Below are the code and all the weights of a small trained network. Each question names an input and a target symbol and asks about switching units off, where a switched-off unit gives its printed mean instead of its output.

import numpy as np


def w(rows, s, z=0):
    codes = np.array(rows[::2]) - 128.0
    scale = np.full(codes.shape[1], s)
    scale[-1] = z or s
    return codes * scale


def norm(h):
    return h / np.sqrt((h * h).mean(-1, keepdims=True) + 1e-5)


def f(y):
    return np.maximum(y, 0)


def softmax(a):
    e = np.exp(a - a.max(-1, keepdims=True))
    return e / e.sum(-1, keepdims=True)


def log_softmax(a):
    a = a - a.max(-1, keepdims=True)
    return a - np.log(np.exp(a).sum(-1, keepdims=True))


def net(x, mask):
    ids = ['ζλμπστφψω'.index(c) for c in x.split()]
    T = len(ids)
    res = E[ids] + P[:T]
    u = 0
    for l in range(2):
        r = norm(res)
        for j in range(3):
            rows = slice(2 * j, 2 * j + 2)
            q, k, v = (r @ M[l][rows].T for M in (Q, K, V))
            z = softmax(np.where(np.tri(T) > 0, q @ k.T / 2**0.5, -1e9)) @ v
            o = O[l][rows]
            res = res + np.where(mask[u + j], z, o[:, -1]) @ o[:, :-1]
        u += 3
        y = f(norm(res) @ A[l][:, :-1].T + A[l][:, -1])
        res = res + np.where(mask[u : u + 4], y, B[l][:, -1]) @ B[l][:, :-1]
        u += 4
    return log_softmax(norm(res)[-1] @ U[:, :-1].T + U[:, -1])


Q, K, V, O, A, B = {}, {}, {}, {}, {}, {}
E = w([
[64,62,182,147],'ζ',
[155,61,89,155],'λ',
[143,216,138,84],'μ',
[41,46,187,230],'π',
[169,94,158,98],'σ',
[62,36,164,192],'τ',
[63,5,9,166],'φ',
[219,105,41,170],'ψ',
[36,75,136,217],'ω',
],0.012)
P = w([
[103,105,80,122],'0',
[59,79,147,170],'1',
[178,21,108,195],'2',
[158,137,228,38],'3',
[81,122,254,33],'4',
[155,40,114,133],'5',
[134,60,172,85],'6',
[102,78,195,61],'7',
[95,58,150,120],'8',
[175,70,71,128],'9',
],0.0072)
Q[0] = w([
[160,179,158,222],'L0H1',
[128,132,87,47],'L0H1',
[87,166,109,117],'L0H2',
[143,133,122,155],'L0H2',
[180,74,183,253],'L0H3',
[2,74,84,54],'L0H3',
],0.0083)
K[0] = w([
[70,61,159,130],'L0H1',
[217,143,142,47],'L0H1',
[116,51,6,74],'L0H2',
[95,91,112,21],'L0H2',
[95,71,185,19],'L0H3',
[14,186,222,2],'L0H3',
],0.0067)
V[0] = w([
[43,80,150,141],'L0H1',
[182,141,187,241],'L0H1',
[62,22,62,76],'L0H2',
[181,190,142,214],'L0H2',
[254,18,109,87],'L0H3',
[141,207,188,175],'L0H3',
],0.0076)
O[0] = w([
[213,139,69,49,95],'L0H1',
[130,144,156,76,87],'L0H1',
[146,218,165,3,173],'L0H2',
[51,182,33,108,72],'L0H2',
[65,212,242,87,255],'L0H3',
[166,196,199,89,76],'L0H3',
],0.0052,0.0036)
A[0] = w([
[112,101,95,181,84],'L0N1',
[235,47,184,254,110],'L0N2',
[90,103,225,203,254],'L0N3',
[181,105,117,193,58],'L0N4',
],0.0071,0.00097)
B[0] = w([
[137,103,158,38,165],'L0N1',
[75,201,255,60,235],'L0N2',
[161,208,209,90,254],'L0N3',
[133,124,178,209,160],'L0N4',
],0.0075,0.0047)
Q[1] = w([
[57,114,37,153],'L1H1',
[132,72,202,79],'L1H1',
[108,121,120,108],'L1H2',
[27,174,252,71],'L1H2',
[190,130,2,191],'L1H3',
[137,163,240,95],'L1H3',
],0.0091)
K[1] = w([
[246,236,192,104],'L1H1',
[26,2,101,90],'L1H1',
[228,148,213,60],'L1H2',
[235,187,21,4],'L1H2',
[111,44,253,155],'L1H3',
[160,181,101,223],'L1H3',
],0.0075)
V[1] = w([
[50,117,92,76],'L1H1',
[160,238,193,183],'L1H1',
[187,170,206,146],'L1H2',
[206,160,156,224],'L1H2',
[67,78,95,235],'L1H3',
[120,124,181,254],'L1H3',
],0.0091)
O[1] = w([
[90,148,54,134,212],'L1H1',
[193,219,214,64,1],'L1H1',
[255,20,100,115,218],'L1H2',
[173,149,78,120,94],'L1H2',
[195,60,238,227,78],'L1H3',
[216,118,158,120,100],'L1H3',
],0.0084,0.0047)
A[1] = w([
[161,2,76,157,253],'L1N1',
[76,176,115,55,192],'L1N2',
[41,182,85,153,206],'L1N3',
[235,174,80,175,215],'L1N4',
],0.0061,0.0019)
B[1] = w([
[51,2,184,178,214],'L1N1',
[32,70,35,47,244],'L1N2',
[79,46,134,204,252],'L1N3',
[68,181,250,156,174],'L1N4',
],0.0088,0.0043)
U = w([
[110,34,101,153,107],'ζ',
[105,153,114,168,115],'λ',
[155,122,95,107,200],'μ',
[249,175,208,151,254],'π',
[186,201,112,2,104],'σ',
[96,201,108,232,20],'τ',
[224,102,35,108,9],'φ',
[167,162,45,138,53],'ψ',
[52,253,149,200,83],'ω',
],0.009,0.0035)

Each question gives the input, a string of symbols that net reads in full, and the target symbol t.
The units are the heads (2 rows each of Q, K, V and O) and the neurons (one row each of A and B). Each row of codes is followed by its name. A weight is (code - 128) times the scale printed after its matrix; where a second scale follows, it is the last column's (O, A, B and U).
mask holds one flag per unit, layer by layer, with each layer's heads first. A switched-off unit (its flag False) gives its mean, the last column of its rows in O or B, instead of its output. The means were averaged over made-up inputs and are rounded, as every weight is.
A unit's drop is (log p(t) with every unit on - log p(t) with that unit switched off) / (log p(t) with every unit on - log p(t) with every unit switched off).
The circuit of an input: a set's keep is (log p(t) with only the set's units on - log p(t) with every unit switched off) / (log p(t) with every unit on - log p(t) with every unit switched off). Starting from the 12 units with the biggest drops (on a tie, the unit counted first), units are removed one at a time, each time the one whose removal leaves the highest keep (on an exact tie, the one counted first), for as long as the keep stays at least 0.8.
circuit, biggest first: the units of the circuit, biggest drop first
most important unit: the unit with the biggest drop
k most important neurons: the k neurons with the biggest drops, biggest first
top k neurons in layer l: the k neurons of layer l with the biggest drops, biggest first
which heads matter: for each layer, one digit per head in row order, 1 if its drop is at least 0.15 and else 0, layers parted by /
input σ μ π ψ λ, target σ: which heads matter : 000 / 101
input μ μ π τ, target π: 2 most important neurons : (L0N4; L0N3)
input ψ μ μ μ μ σ, target ω: which heads matter : 011 / 010
input ψ σ σ σ μ μ σ σ τ π, target ω: circuit, biggest first : (L0H2; L0N3; L0N2; L1H2)
input σ λ ω μ μ μ μ ψ, target σ: circuit, biggest first : (L1H3; L1H1)
input ψ μ μ τ ψ μ, target ω: circuit, biggest first : (L0H2; L0N3; L1H2; L0H1)
input ψ σ σ τ ψ τ, target ω: most important unit : L0H2
input ψ μ π σ σ, target ω: 4 most important neurons : (L0N3; L0N1; L0N2; L1N1)
input μ μ μ ψ μ, target π: which heads matter : 111 / 001
input ψ μ π, target ω: 3 most important neurons : (L0N2; L0N3; L0N1)
input μ σ σ σ μ μ μ π σ λ, target π: which heads matter : 110 / 000
input μ μ μ σ μ μ ζ λ ψ λ, target π: top 2 neurons in layer 0 : (L0N2; L0N4)
input μ μ ω, target π: 2 most important neurons : (L0N4; L0N3)
input μ ζ τ, target π: 3 most important neurons : (L0N4; L0N2; L0N3)
input ψ μ σ σ ψ λ, target ω: top 3 neurons in layer 0 : (L0N2; L0N3; L0N1)
input μ ψ σ ψ π, target π: 2 most important neurons : (L0N4; L0N3)
input μ σ ζ ψ σ, target π: top 3 neurons in layer 0 : (L0N3; L0N4; L0N2)
input μ μ σ σ ζ ω μ ω, target π: 2 most important neurons : (L0N3; L0N4)
input φ φ σ ψ μ, target ζ: most important unit : L1H1
input σ ψ ψ ψ, target σ: most important neuron : (L0N2)
input μ μ τ μ, target π: 2 most important neurons : (L0N3; L0N4)
input μ τ τ μ σ σ, target π: 3 most important neurons : (L0N3; L0N2; L0N4)
